Each row has a class, written as a number after it.
[-19 -18  16  16 -16 -37   6 -19  -1  43  -2 -17 -33   3   6 -20 -11  25
  17 -12  -9  -7  57  26 -11 -15 -11  40  24 -41  19 -31  -6]	0
[ 60 -46  30 -50 -33 -40 -56 -28  -3  10  45 -47  60  17   8  11  13 -26
 -25  74  -4 -16  -1  -1  24  11 -11   1 -24 -22 -16 -48  13]	1
[ -8  23   6 -61  -7 -37  -3   3   9  11  14 -47 -57  15  48  -4   0  21
  38  39  -4  49   6  13 -17 -15 -24  -1 -32   2 -19  21 -32]	0
[ 57 -41  25 -33   8  -6 -69  -7 -17 -19  32 -40  63  37  21  47   6 -23
 -16  94   4   8 -38 -36  18  23 -32 -10 -26  10 -45 -19  19]	5
[  6  21 -10 -18  -6 -23  -2  22  -2  -5   4 -34 -31  -1  18 -12  10  20
  12  58  27  54   8  -7 -18 -13 -16 -12   6 -20 -25  -3 -31]	2
[-13 -40  23  15  -2 -55  -7   5  16  36   5 -38 -14   4  -1 -31   0  12
  23 -28 -20  -6  66  32   0 -32 -17  30  17 -22   0 -18  -4]	8
[-17 -37  22   1  -2 -50  13 -12  20  58   0 -39 -36   5  11 -26 -21   8
  19 -17 -10 -11  73  31 -16 -29 -23  39  21 -49   9 -34 -15]	7
[-33 -39  36 -21 -16 -50 -13  -8  -6  34  26 -22 -21   4   9  -7   4  21
  23  -9 -20  -1  63  43   7  -4 -17  39   0 -10   2 -27 -32]	0
[ 31 -23  30  22  -3  14 -93 -34 -28 -25 -11   3  67  14  -5  24  -4  -7
 -36  78   0  10   5 -30  48   2   4   2 -35  34 -27 -11  20]	3
[-24  -2   6 -50 -10 -28  10  -8  21   0  14 -18 -31  14  54 -11  11  29
  39  36  -1  65   0  29 -15  -7  -6   3 -24  -7 -12  22 -41]	6
[  37   17  -27  -15   59   67  -26  -15   38  -39   -4    5   46   15
   38   74  -27  -35   24   42   26   60 -108  -17   25   47  -64  -13
   17   45  -56   -9  -21]	4
[ 52 -31  15 -31 -20 -19 -70  12 -29 -44   7 -44  57  17   5   8  16  -9
 -31  90  15  11  -6 -23  30  21   5 -10 -37 -15 -22 -32  37]	0
[-35 -22  25  -1 -14 -40  -9  -8  -5  32  13 -18 -13  -8  -7 -17  -6  35
   1   6 -23   0  62  35  12 -25   4  37   5 -15  19 -36  -3]	3
[ -4   0   8  -7 -10 -27 -10 -10  -1  -4   8  30   3 -22  20  -1  22   6
  -1  13   5  38  26   6 -32  -3  -2   6  -5   1   4  36 -31]	4
[-28 -20  -4  -8 -24 -36  54  -8  35  44  -4 -21   7  33  14 -42   4 -10
  35 -16 -18  36  53  26 -24 -25  -3  32  29 -37 -14 -13 -23]	2
[-21  26  -5 -22  13 -26   1   3  22   7   4 -10 -62 -19  36   4   8   4
  24  22  21  39   8  -9 -17 -15 -22 -16  -1  10 -17  30 -63]	4
[ 52 -15  21 -29   5   9 -45  -7 -33 -24  30 -44  80  31   0  24   1 -14
 -38  98  -7  16 -15 -11  29   9   9   3 -23 -13 -23 -45  39]	3
[-21 -27  21 -20 -35 -44  17   1   1  29  27 -31 -24  15  14 -16  -1  20
  16 -12 -27   0  52  40  -9 -17 -11  46   6 -23  15 -28 -14]	0
[ -7  26  -6 -30   0 -40  19   0  11  30  27 -36 -42  -5  27  -5   6  22
  26  26  22  32  36  -4 -24  -7 -35  -5   7 -24 -22  23 -19]	2
[-27   8   2 -27   6 -44  -2  -3  27  -2 -12 -35 -28  -7  38 -18   3  34
  18  24  12  52  27   8  -7 -30 -17  -4  -8   0   1  15 -24]	3
[-20  27   2 -41   4 -32   1  -8   8  19  27 -40 -53  -8  47  15   8  22
  44  39   8  40  19   0  -8   0 -29  -6  -6 -17 -13  24 -27]	0
[-19 -58   2  -2 -31 -44  67  -4  46  33  -9 -31  -9 -12  32 -52   5  -5
  28 -31  -9  12  64  37 -25 -26 -15  37  27 -72  17 -31  12]	6
[ -8  32   7 -21   5 -44  10  -4   3  42   1 -23 -49  -6  27   5   0  23
  37  20  17  31  27   1  -6 -19 -33  14  -5 -16 -22   1 -26]	1
[ 39 -48  33 -25   3  10 -65 -32 -30 -14  18  38  75  25 -36  25   9 -22
 -37  36 -13  -5 -43  16  10  20   3   3  13  18  20 -57 -10]	3
[ -6 -44  17 -30 -43 -51  20  -5  -7  35  35 -45  14  17  -6 -21   8  10
   2   7 -29   0  62  45 -21  -8   3  40   5 -51   5 -32  16]	2
[ -9 -19  14  19 -22 -41  -9  10  -3  40  27 -63 -46 -12  25 -19  -2  21
  29   9 -15   3  67  20  -9 -40  -9  34  16 -34  -4 -32  -2]	0
[ 22   2  10  13  14  21 -57 -59  -6  70  78  39  16 -42 -16  62  21 -38
  56   8 -15 -10 -25  -7  12  16 -25   1  47   2  -8  -5 -26]	1
[-19  20   1 -25  -3 -43   4   2  22  34  10 -48 -72 -17  31   1   2  14
  42  12   8  16  12   4  -7 -26 -26 -10  -7  -6 -17   4 -32]	1
[ 29 -45  18  48  38  31 -46 -31   2 -11   1   0  23 -15 -13  34  -8 -33
   6   9  19   3  -9 -13   6   6 -37  10  44 -16  -1 -34 -37]	7
[ 41 -62  21  26 -13  -7 -78 -16 -23 -34  -8  16  64   9 -34  16  15  -7
 -35  37  22   6  -9  -7  -4  26  -5   2  23  -4   7 -37  -1]	2
[-19 -42  27  20 -10 -50  11  -5  18  33  11 -30 -19   2  -8 -23   0  12
  20 -34 -27 -11  68  35 -12 -26 -18  40  31 -36  25 -19  -8]	8
[ 63 -24  22   1  -2  12 -84 -41 -27   1  44  29  30   9  -2  66  28 -33
   3  47  28  -1 -36 -41  13   6 -26  -5  20  29  -9  -4 -25]	6
[-14 -44  28   0 -20 -59   3 -10   8  49   0 -39 -26 -14   0 -34  -5   8
  20 -20 -16 -14  62  39  -6 -26 -15  38  -4 -37   2 -41  -7]	1
[ -2 -40  15  -6 -24 -42   7  -5   3  45  12 -17  -9  -1   9 -19  -7  26
   2  -9 -22 -16  39  35 -18 -22 -25  34  14 -23   6 -34   6]	5
[-16   7 -12 -36   3 -31  20  16  28   7 -18 -43 -27   8  37 -10   2  20
  35  45   2  55  -3  -4 -19 -15 -19  -6  -6 -26 -18   3 -11]	5
[ 22 -29  28  24 -18  -3 -53 -43   0  13  18  35  25 -12 -21  51  -2  -1
  -9   5   7 -21 -12   0  21  19 -37  25  37  16  21 -40 -25]	1
[  36  -59   41    9  -23   23 -114  -22   -9  -10   25   -5   20   30
   27   31  -23    1  -13   79  -37    5  -60   25    5   21   15  -10
  -24   41  -18  -40   12]	6
[-27 -47  23   5  -6 -55  21  -6  25  44  -3 -35 -28  -4 -15 -34 -23  17
  -1 -40   1 -40  87  30   6 -16 -25  45  22 -52  28 -46 -11]	7
[ 40 -79  45   2   3 -18 -86 -52  -2   9  27  32  53  -1 -18  38  20 -20
  -1  10  20 -14  -2   1  13  30 -32  16  29   4  17 -32 -19]	6
[ -5  28  -5 -36  -1 -20   6   3 -10  20  36 -28 -33  24  57  32   8  18
  52  73  11  87   6  -5 -16  -9 -45  19   2  -8 -54  15 -37]	2
[-16 -55  29  15 -24 -44  12 -16  21  44   9 -17 -15  -3  13 -25  -1   8
  18 -25  -8 -11  70  30  -6 -22 -15  42  21 -33  14 -29  -8]	6
[ 46 -27   6   9   0   6 -29 -30 -17  -6   6  40  53 -28 -26  55  24 -36
 -18   1  27  -2   1 -16  -3  13 -35  20  45  -7  15 -22 -10]	4
[-35 -30  19  -7 -34 -46  29  -5  19  32  -2 -12   8   4   0 -30  -4  16
  -7 -15 -30  -1  68  36  -2 -30   4  39  16 -23  31 -35  11]	3
[ 29 -46  25  -3  -9   4 -63 -39 -22  -9  18  30  47  -4   2  41  17 -20
  -4  33   1   3 -10  -3  10  34 -29   7  14   2   0 -20  -6]	0
[-24 -19  27   4  -5 -35 -19 -14  28  17  14   8 -34 -14  42  11   8  18
  28  21  26  29  42 -10  11  -1 -42  12   9   7 -10  15 -48]	6
[ -9  17  14 -22  -1 -28 -12   9  14  11   8 -18 -21   4  21   2  13   3
  43  26  -1  58  -1   6  -6 -22  -8   4  -8  17 -24   4 -60]	1
[-19  20  -7 -30   3 -30   7   1  25   9  11 -20 -30 -18  42  -1  11   8
  27  21   6  50  20   6 -21 -14  -8  -5  -9  -3 -17  34 -38]	4
[ 58 -13  14  -1  11  -7 -46 -58 -31  27  25  54  47  -9 -41  53  19 -29
 -21  -2  30 -29   3 -20  -6  19 -33  26  38  -9  23  -9 -10]	4
[ 40 -47  27  30  -5   4 -83 -33 -36 -32  11  29  72  18 -38  53  20 -12
 -27  49  22   9 -18 -27  -4  37  -7  10  31  -5  13 -20  -3]	2
[-19  15  -3 -60  -7 -33  32  -8  18  15  11 -40 -35  -7  42  -3   9  15
  32  39   6  44  24  18  -8   4 -28  -3   4 -44  -5  -5 -30]	0
[-20 -26  15 -10 -28 -54  12 -14   8  62  27 -43 -23 -24 -15 -21   9   6
  41 -30 -27 -14  66  38   5 -33  -3  45   1 -39  10 -27  -8]	1
[  8   5   0 -26  -9 -52 -10   3 -10   8   7 -47 -20   9  25 -14  16  27
  21  62  26  59  39  -6 -24 -15 -18  12 -11 -41 -25  10 -12]	2
[-12  12   1 -10 -13 -27   1   9  17   7  14 -10 -38 -19  47   8   5   5
  14  43   8  45  24  -5 -16 -16 -21   5   5  -4 -16   9 -41]	4
[ -7 -43  23  19 -23 -58 -11   7 -20  27   7 -18 -22   3 -23 -33   6  32
  -3 -47 -26 -35  65  47 -14 -36  -3  39   9 -19  26 -19  17]	8
[ 63  -4  16  24   2   5 -44 -23 -16 -18  16 -31  44  -6   0  47  18 -20
   2  45  13  22  25 -36  23 -19 -44  16  10   0 -22  13   3]	8
[-14  -4  23  37 -15 -30  -1   0  -3  47  30 -62 -64 -21   9  -4 -16  22
  28 -15 -12 -20  84   8   1 -40 -24  45  15 -21   2 -16  -7]	0
[ 38 -46  21  22   0   7 -72 -33 -27  -5  18  30  66  11 -27  39  13 -19
 -11  41  15   8  -8 -18   7  35 -21  13  26  -3 -11 -23   0]	2
[ 27 -58  39  -7  10 -15 -67 -50 -25   6  70  60  55 -22 -17  73  38  -9
  -8  16  18 -19  -5 -21   8  41 -65  14  40  13  16   1 -43]	5
[-12 -45  25  -5 -23 -36  12 -10  25  49   5 -15 -17   7  16 -36  -5   1
  20 -11 -13  -3  50  38  -3 -21  -8  30  12 -24   0 -39 -18]	6
[-23 -38  18  11 -21 -33  12   8 -15  24  13 -27 -10  12 -16 -19  -4  20
   0   1 -14  -2  55  33 -14  -5   0  37  16 -39   1 -42  -1]	2
[-19 -40  26 -14  -9 -17   9 -23  30  74  -1 -11 -27   6  -9 -28 -28  -1
  31   2 -51  -6  19  51 -19 -10 -14  27  25 -31  12 -61 -28]	5
[ 51 -67  44 -58   6 -24 -22 -40  -8  29  62 -44  65  30   8  25   9 -31
 -11  69  -9 -15   1  20  -4  42  -8   6   7 -71   0 -61  29]	6
[ 46 -47   5  60   9  16 -54 -27  -3 -17 -11  25  74 -28 -31  20   2 -11
 -25 -28  26 -19  18  -5  20   2 -27  21  46   0  14 -25   6]	7
